Below is a small trained network, with its code and all its weights. Each question gives an input and a target symbol and asks what happens when units are switched off, that is, made to give their printed mean instead of their output.

import numpy as np


def w(rows, s, z=0):
    codes = np.array(rows[::2]) - 128.0
    scale = np.full(codes.shape[1], s)
    scale[-1] = z or s
    return codes * scale


def f(y):
    return np.maximum(y, 0)


def softmax(a):
    e = np.exp(a - a.max(-1, keepdims=True))
    return e / e.sum(-1, keepdims=True)


def log_softmax(a):
    a = a - a.max(-1, keepdims=True)
    return a - np.log(np.exp(a).sum(-1, keepdims=True))


def net(x, mask):
    ids = ['αβγδζθλξπστφω'.index(c) for c in x.split()]
    T = len(ids)
    res = E[ids] + P[:T]
    r = res
    for j in range(3):
        rows = slice(2 * j, 2 * j + 2)
        q, k, v = (r @ M[0][rows].T for M in (Q, K, V))
        z = softmax(np.where(np.tri(T) > 0, q @ k.T / 2**0.5, -1e9)) @ v
        o = O[0][rows]
        res = res + np.where(mask[j], z, o[:, -1]) @ o[:, :-1]
    y = f(res @ A[0][:, :-1].T + A[0][:, -1])
    res = res + np.where(mask[3:7], y, B[0][:, -1]) @ B[0][:, :-1]
    return log_softmax(res[-1] @ U[:, :-1].T + U[:, -1])


Q, K, V, O, A, B = {}, {}, {}, {}, {}, {}
E = w([
[140,109,135,143,120],'α',
[116,106,123,122,129],'β',
[124,94,100,123,116],'γ',
[168,71,103,156,88],'δ',
[148,85,115,147,105],'ζ',
[210,118,111,236,115],'θ',
[6,131,184,84,141],'λ',
[153,78,148,192,136],'ξ',
[101,63,101,120,109],'π',
[159,85,133,178,122],'σ',
[176,74,97,140,68],'τ',
[83,162,68,13,136],'φ',
[252,220,75,81,177],'ω',
],0.014)
P = w([
[169,86,109,66,53],'0',
[149,98,127,118,187],'1',
[93,143,40,151,152],'2',
[153,188,180,102,54],'3',
[174,93,147,132,176],'4',
[94,143,63,174,143],'5',
[176,198,185,91,92],'6',
[184,119,170,155,195],'7',
[99,131,79,210,137],'8',
[220,202,192,113,102],'9',
[228,155,191,174,194],'10',
[121,146,94,253,120],'11',
],0.014)
Q[0] = w([
[122,171,147,227,106],'H1',
[74,201,135,178,106],'H1',
[142,53,184,96,143],'H2',
[144,227,116,172,44],'H2',
[207,71,78,254,195],'H3',
[136,53,186,161,126],'H3',
],0.0085)
K[0] = w([
[95,100,129,166,83],'H1',
[86,55,167,151,116],'H1',
[8,75,158,117,152],'H2',
[184,130,88,210,113],'H2',
[193,137,132,158,170],'H3',
[174,156,130,127,127],'H3',
],0.012)
V[0] = w([
[215,255,105,70,124],'H1',
[205,122,41,150,207],'H1',
[222,179,39,158,107],'H2',
[193,125,154,177,18],'H2',
[137,58,86,109,157],'H3',
[88,30,107,197,168],'H3',
],0.0082)
O[0] = w([
[196,123,161,145,155,222],'H1',
[155,173,163,139,175,225],'H1',
[91,11,105,91,149,254],'H2',
[75,70,163,75,110,162],'H2',
[92,185,182,138,54,150],'H3',
[76,76,151,254,115,74],'H3',
],0.0075,0.0095)
A[0] = w([
[97,169,241,6,173,183],'N1',
[219,20,233,243,180,122],'N2',
[71,67,97,254,70,4],'N3',
[166,138,80,121,164,128],'N4',
],0.0057,0.003)
B[0] = w([
[188,108,131,169,62,214],'N1',
[20,227,108,26,155,254],'N2',
[125,140,254,150,62,152],'N3',
[124,48,16,227,174,187],'N4',
],0.0084,0.0083)
U = w([
[182,68,175,95,20,254],'α',
[180,195,173,160,50,224],'β',
[160,153,172,72,177,118],'γ',
[137,114,121,128,106,55],'δ',
[122,84,202,185,156,138],'ζ',
[138,106,136,189,109,152],'θ',
[146,142,92,142,81,60],'λ',
[99,1,82,168,190,151],'ξ',
[128,86,165,125,143,48],'π',
[64,169,66,83,111,113],'σ',
[135,119,112,114,94,47],'τ',
[134,86,167,210,123,191],'φ',
[123,135,96,129,91,62],'ω',
],0.0083,0.0052)

Each question gives the input, a string of symbols that net reads in full, and the target symbol t.
The units are the heads (2 rows each of Q, K, V and O) and the neurons (one row each of A and B). Each row of codes is followed by its name. A weight is (code - 128) times the scale printed after its matrix; where a second scale follows, it is the last column's (O, A, B and U).
mask holds one flag per unit, heads first, then neurons. A switched-off unit (its flag False) gives its mean, the last column of its rows in O or B, instead of its output. The means were averaged over made-up inputs and are rounded, as every weight is.
A unit's drop is (log p(t) with every unit on - log p(t) with that unit switched off) / (log p(t) with every unit on - log p(t) with every unit switched off).
The circuit of an input: a set's keep is (log p(t) with only the set's units on - log p(t) with every unit switched off) / (log p(t) with every unit on - log p(t) with every unit switched off). Starting from all 7 units, units are removed one at a time, each time the one whose removal leaves the highest keep (on an exact tie, the one counted first), for as long as the keep stays at least 0.8.
units of the circuit, in order: the units of the circuit, biggest drop first
unit that matters most: the unit with the biggest drop
k most important neurons: the k neurons with the biggest drops, biggest first
heads that matter: for each layer, one digit per head in row order, 1 if its drop is at least 0.15 and else 0, layers parted by /
drop when u is switched off: that unit's drop, to one decimal
input σ τ σ ω, target α: 3 most important neurons => N2, N1, N4
input ξ τ ξ ω σ, target γ: units of the circuit, in order => N2, H1
input λ α ω λ ω ξ β δ ω, target ξ: unit that matters most => H2
input ω π ζ γ ω ξ τ β π λ ω τ, target ξ: units of the circuit, in order => H2, N1
input β α ζ ω α, target γ: heads that matter => 100
input σ σ σ ω δ, target γ: heads that matter => 100
input ξ ω ξ λ ξ ζ ξ β, target β: heads that matter => 010
input φ π σ ω ω ω λ ω ω, target ξ: 2 most important neurons => N4, N2
input ξ λ ω λ φ, target β: 2 most important neurons => N1, N2
input ξ ξ γ ω, target α: units of the circuit, in order => H2, N2
input ξ ω γ σ β, target γ: units of the circuit, in order => H1, N2
input ξ π ω λ α, target β: heads that matter => 010
input ω ω ω π ω ω λ π ω π τ, target γ: units of the circuit, in order => N2, H1
input ω π δ ω τ ω ζ α β ζ ω α, target ξ: unit that matters most => H3
input δ φ θ ω φ ω α β σ π ζ, target γ: heads that matter => 000
input σ λ ω ζ γ ω σ σ, target γ: 2 most important neurons => N2, N1
input ω σ δ ω β ζ λ, target α: 2 most important neurons => N1, N2
input δ ω ω ω σ φ, target ξ: 2 most important neurons => N2, N3
input λ ω ξ γ ω π θ τ α ω π φ, target ξ: 2 most important neurons => N2, N1
input ξ λ τ γ ξ, target β: unit that matters most => H2
input ξ ω ξ σ β ω γ π λ ω τ τ, target ξ: 3 most important neurons => N2, N1, N3
input σ λ ξ σ π, target β: drop when H2 is switched off => 1.1
input δ θ σ ω ω ω ω ω φ φ θ, target σ: drop when H1 is switched off => 0.0
